Below are the code and all the weights of a small trained network. Each question names an input and a target symbol and asks about switching units off, where a switched-off unit gives its printed mean instead of its output.

import numpy as np


def w(rows, s, z=0):
    codes = np.array(rows[::2]) - 128.0
    scale = np.full(codes.shape[1], s)
    scale[-1] = z or s
    return codes * scale


def norm(h):
    return h / np.sqrt((h * h).mean(-1, keepdims=True) + 1e-5)


def f(y):
    return y / 2 * (1 + np.tanh(0.7978845608 * (y + 0.044715 * y**3)))


def softmax(a):
    e = np.exp(a - a.max(-1, keepdims=True))
    return e / e.sum(-1, keepdims=True)


def log_softmax(a):
    a = a - a.max(-1, keepdims=True)
    return a - np.log(np.exp(a).sum(-1, keepdims=True))


def net(x, mask):
    ids = ['αβδεζηθμξπτφψω'.index(c) for c in x.split()]
    T = len(ids)
    res = E[ids] + P[:T]
    r = norm(res)
    for j in range(3):
        rows = slice(4 * j, 4 * j + 4)
        q, k, v = (r @ M[0][rows].T for M in (Q, K, V))
        z = softmax(np.where(np.tri(T) > 0, q @ k.T / 4**0.5, -1e9)) @ v
        o = O[0][rows]
        res = res + np.where(mask[j], z, o[:, -1]) @ o[:, :-1]
    y = f(norm(res) @ A[0][:, :-1].T + A[0][:, -1])
    res = res + np.where(mask[3:27], y, B[0][:, -1]) @ B[0][:, :-1]
    return log_softmax(norm(res)[-1] @ U[:, :-1].T + U[:, -1])


Q, K, V, O, A, B = {}, {}, {}, {}, {}, {}
E = w([
[176,138,146,27,145,105,116,157],'α',
[237,93,62,93,192,213,220,131],'β',
[143,73,90,199,188,144,192,201],'δ',
[192,115,188,5,137,154,199,101],'ε',
[179,82,23,36,218,206,140,78],'ζ',
[249,100,90,66,180,148,169,214],'η',
[174,133,151,106,170,180,254,126],'θ',
[185,135,160,79,14,185,119,187],'μ',
[240,42,205,138,34,191,26,33],'ξ',
[144,72,195,123,93,86,81,186],'π',
[169,164,171,60,25,125,132,92],'τ',
[173,127,23,168,163,118,182,99],'φ',
[73,203,199,15,183,98,130,73],'ψ',
[143,144,93,87,205,71,129,114],'ω',
],0.0086)
P = w([
[77,133,100,124,67,152,97,110],'0',
[138,65,66,50,251,116,94,103],'1',
[199,79,141,175,154,95,88,113],'2',
[116,92,142,81,67,129,163,169],'3',
[181,130,159,163,144,121,82,112],'4',
[167,94,150,34,90,165,157,115],'5',
[147,171,166,140,147,152,48,127],'6',
[145,33,157,108,167,181,160,107],'7',
],0.016)
Q[0] = w([
[2,44,73,34,97,68,185,128],'h0',
[157,167,157,28,93,105,197,157],'h0',
[172,150,132,159,187,165,75,92],'h0',
[106,100,97,97,83,111,208,160],'h0',
[56,89,82,76,94,99,201,91],'h1',
[75,186,127,136,76,151,137,154],'h1',
[88,127,91,203,42,86,197,99],'h1',
[214,29,131,1,62,146,190,124],'h1',
[134,144,150,216,214,141,105,97],'h2',
[141,153,60,35,108,118,40,161],'h2',
[26,97,97,79,103,117,217,195],'h2',
[210,40,181,62,124,242,154,49],'h2',
],0.0078)
K[0] = w([
[196,100,196,121,183,91,142,166],'h0',
[166,213,176,143,99,144,103,127],'h0',
[105,140,41,116,89,218,115,130],'h0',
[209,184,93,47,121,103,136,140],'h0',
[188,133,195,90,152,87,117,214],'h1',
[143,92,151,156,139,83,166,135],'h1',
[157,121,119,124,157,65,165,95],'h1',
[175,244,196,189,184,153,83,168],'h1',
[47,167,123,57,62,161,104,134],'h2',
[112,135,152,136,63,156,194,91],'h2',
[224,126,192,80,121,109,158,120],'h2',
[139,254,164,166,136,200,37,143],'h2',
],0.01)
V[0] = w([
[115,131,108,66,164,159,214,94],'h0',
[43,138,202,133,167,148,146,129],'h0',
[38,149,116,205,78,77,163,119],'h0',
[77,190,186,93,73,65,141,91],'h0',
[138,118,167,174,70,207,171,205],'h1',
[73,141,174,141,57,92,109,82],'h1',
[159,167,67,115,137,174,62,94],'h1',
[118,87,120,194,169,97,84,61],'h1',
[94,122,107,33,166,79,86,218],'h2',
[137,71,185,69,162,189,245,166],'h2',
[143,182,52,84,127,153,174,69],'h2',
[166,76,186,46,95,84,128,104],'h2',
],0.011)
O[0] = w([
[77,69,217,73,108,103,155,121,108],'h0',
[84,119,114,88,91,48,117,127,43],'h0',
[104,53,96,194,78,127,176,199,32],'h0',
[39,94,149,206,128,90,79,131,124],'h0',
[221,63,58,171,159,59,188,172,110],'h1',
[105,77,134,220,167,239,136,86,190],'h1',
[146,214,159,94,121,132,142,171,246],'h1',
[74,95,158,50,190,170,98,150,123],'h1',
[199,151,106,102,55,149,1,49,131],'h2',
[144,97,159,143,74,67,188,40,1],'h2',
[118,206,237,153,63,145,144,177,135],'h2',
[156,137,121,147,167,213,200,42,199],'h2',
],0.0094,0.0069)
A[0] = w([
[213,74,39,173,70,129,104,160,55],'n0',
[156,135,164,61,187,93,197,110,136],'n1',
[42,118,153,212,46,191,106,21,114],'n2',
[48,83,124,198,150,70,135,157,244],'n3',
[53,50,138,218,128,140,92,120,97],'n4',
[93,72,207,125,40,111,152,129,184],'n5',
[115,85,23,63,175,80,138,151,108],'n6',
[135,113,79,41,168,88,187,167,131],'n7',
[154,99,210,177,102,87,138,19,183],'n8',
[136,147,78,232,124,151,111,122,115],'n9',
[216,112,57,202,155,103,182,130,148],'n10',
[118,159,115,227,101,133,108,210,117],'n11',
[201,189,195,203,70,70,154,170,180],'n12',
[233,74,129,69,80,86,85,110,240],'n13',
[107,109,159,155,202,119,58,215,157],'n14',
[101,87,118,167,172,182,142,157,167],'n15',
[2,117,138,172,134,113,48,188,48],'n16',
[122,83,103,228,110,68,209,185,102],'n17',
[117,116,204,133,51,110,229,161,233],'n18',
[26,162,158,73,129,129,141,170,71],'n19',
[157,102,168,101,223,138,180,43,209],'n20',
[108,169,104,91,146,155,94,1,100],'n21',
[125,168,157,43,172,94,167,119,131],'n22',
[90,150,158,82,133,198,135,82,253],'n23',
],0.0098,0.003)
B[0] = w([
[159,89,107,103,84,187,99,201,174],'n0',
[78,171,103,187,49,84,109,174,218],'n1',
[169,60,110,103,193,79,59,154,178],'n2',
[89,254,136,105,110,129,132,41,157],'n3',
[89,221,139,55,143,37,158,141,174],'n4',
[212,124,74,112,128,165,117,120,156],'n5',
[56,57,116,91,153,137,46,69,159],'n6',
[78,40,157,179,156,63,86,170,177],'n7',
[83,55,51,79,169,187,105,90,161],'n8',
[135,171,187,138,86,61,127,160,189],'n9',
[155,139,171,164,48,130,42,154,209],'n10',
[104,86,161,138,96,75,194,127,187],'n11',
[95,110,98,28,166,177,175,64,188],'n12',
[78,149,49,121,130,94,190,97,182],'n13',
[84,76,42,106,148,102,187,121,182],'n14',
[160,190,142,87,129,112,197,87,190],'n15',
[167,132,40,126,182,43,142,119,162],'n16',
[108,165,219,84,57,110,110,82,167],'n17',
[106,66,38,157,144,165,107,139,179],'n18',
[156,74,139,232,138,141,78,175,164],'n19',
[105,108,96,178,52,129,153,175,255],'n20',
[160,72,125,138,107,118,175,83,206],'n21',
[99,153,138,154,96,89,70,156,214],'n22',
[160,96,165,180,119,88,153,125,246],'n23',
],0.0087,0.0088)
U = w([
[233,238,66,55,137,163,121,39,20],'α',
[72,188,196,140,108,38,179,147,252],'β',
[29,107,53,79,208,43,40,124,184],'δ',
[47,95,118,140,23,121,201,2,74],'ε',
[199,174,207,133,26,85,97,172,138],'ζ',
[179,196,90,25,78,67,179,125,66],'η',
[59,63,50,123,50,52,148,184,78],'θ',
[194,143,20,248,88,108,47,169,91],'μ',
[35,98,109,122,217,176,186,234,121],'ξ',
[130,24,45,116,178,166,113,50,212],'π',
[149,168,137,224,192,215,203,132,115],'τ',
[58,140,192,161,205,124,11,239,85],'φ',
[173,110,215,151,150,176,40,34,131],'ψ',
[98,203,173,13,137,195,45,137,179],'ω',
],0.0091,0.0031)

Each question gives the input, a string of symbols that net reads in full, and the target symbol t.
The units are the heads (4 rows each of Q, K, V and O) and the neurons (one row each of A and B). Each row of codes is followed by its name. A weight is (code - 128) times the scale printed after its matrix; where a second scale follows, it is the last column's (O, A, B and U).
mask holds one flag per unit, heads first, then neurons. A switched-off unit (its flag False) gives its mean, the last column of its rows in O or B, instead of its output. The means were averaged over made-up inputs and are rounded, as every weight is.
A unit's drop is (log p(t) with every unit on - log p(t) with that unit switched off) / (log p(t) with every unit on - log p(t) with every unit switched off).
The circuit of an input: a set's keep is (log p(t) with only the set's units on - log p(t) with every unit switched off) / (log p(t) with every unit on - log p(t) with every unit switched off). Starting from the 12 units with the biggest drops (on a tie, the unit counted first), units are removed one at a time, each time the one whose removal leaves the highest keep (on an exact tie, the one counted first), for as long as the keep stays at least 0.8.
circuit, biggest first: the units of the circuit, biggest drop first
k most important neurons: the k neurons with the biggest drops, biggest first
heads that matter: for each layer, one digit per head in row order, 1 if its drop is at least 0.15 and else 0, layers parted by /
drop of u: that unit's drop, to one decimal
input ε π π ω β ψ, target β: circuit, biggest first : (h2)
input π π θ ε τ, target μ: heads that matter : 101
input ζ π ζ ζ μ, target ω: circuit, biggest first : (n12 h2 n20)
input π α ξ π α δ, target α: heads that matter : 101
input ψ τ φ φ δ δ π, target δ: heads that matter : 100
input ω φ ω, target φ: circuit, biggest first : (h1 h0)
input π μ ε η ε, target μ: heads that matter : 101
input μ φ β, target ζ: heads that matter : 000
input π ω τ π, target τ: circuit, biggest first : (h0 h2)
input ξ δ α τ φ α α π, target α: heads that matter : 001
input τ η β π τ μ ω τ, target ω: heads that matter : 011
input β θ τ τ, target τ: circuit, biggest first : (h2 h0)
input π ε θ τ ξ θ ζ, target μ: 3 most important neurons : (n9 n10 n12)
input ψ π β ε η φ π π, target π: circuit, biggest first : (h2)
input ω ω π ω ψ, target φ: heads that matter : 111
input τ β φ ω α, target β: heads that matter : 100
input τ θ δ π ω ω β, target β: heads that matter : 100
input ψ β α τ η ζ, target η: heads that matter : 110
input ψ ψ ω π, target ω: heads that matter : 110
input π μ ω φ, target ω: circuit, biggest first : (h1)
input δ ζ θ, target θ: circuit, biggest first : (h2 h0)
input ε β ω, target π: 2 most important neurons : (n8 n2)
input β α β, target η: drop of n12 : 0.2
input ε β ζ τ ξ ψ, target ξ: drop of h2 : 1.0
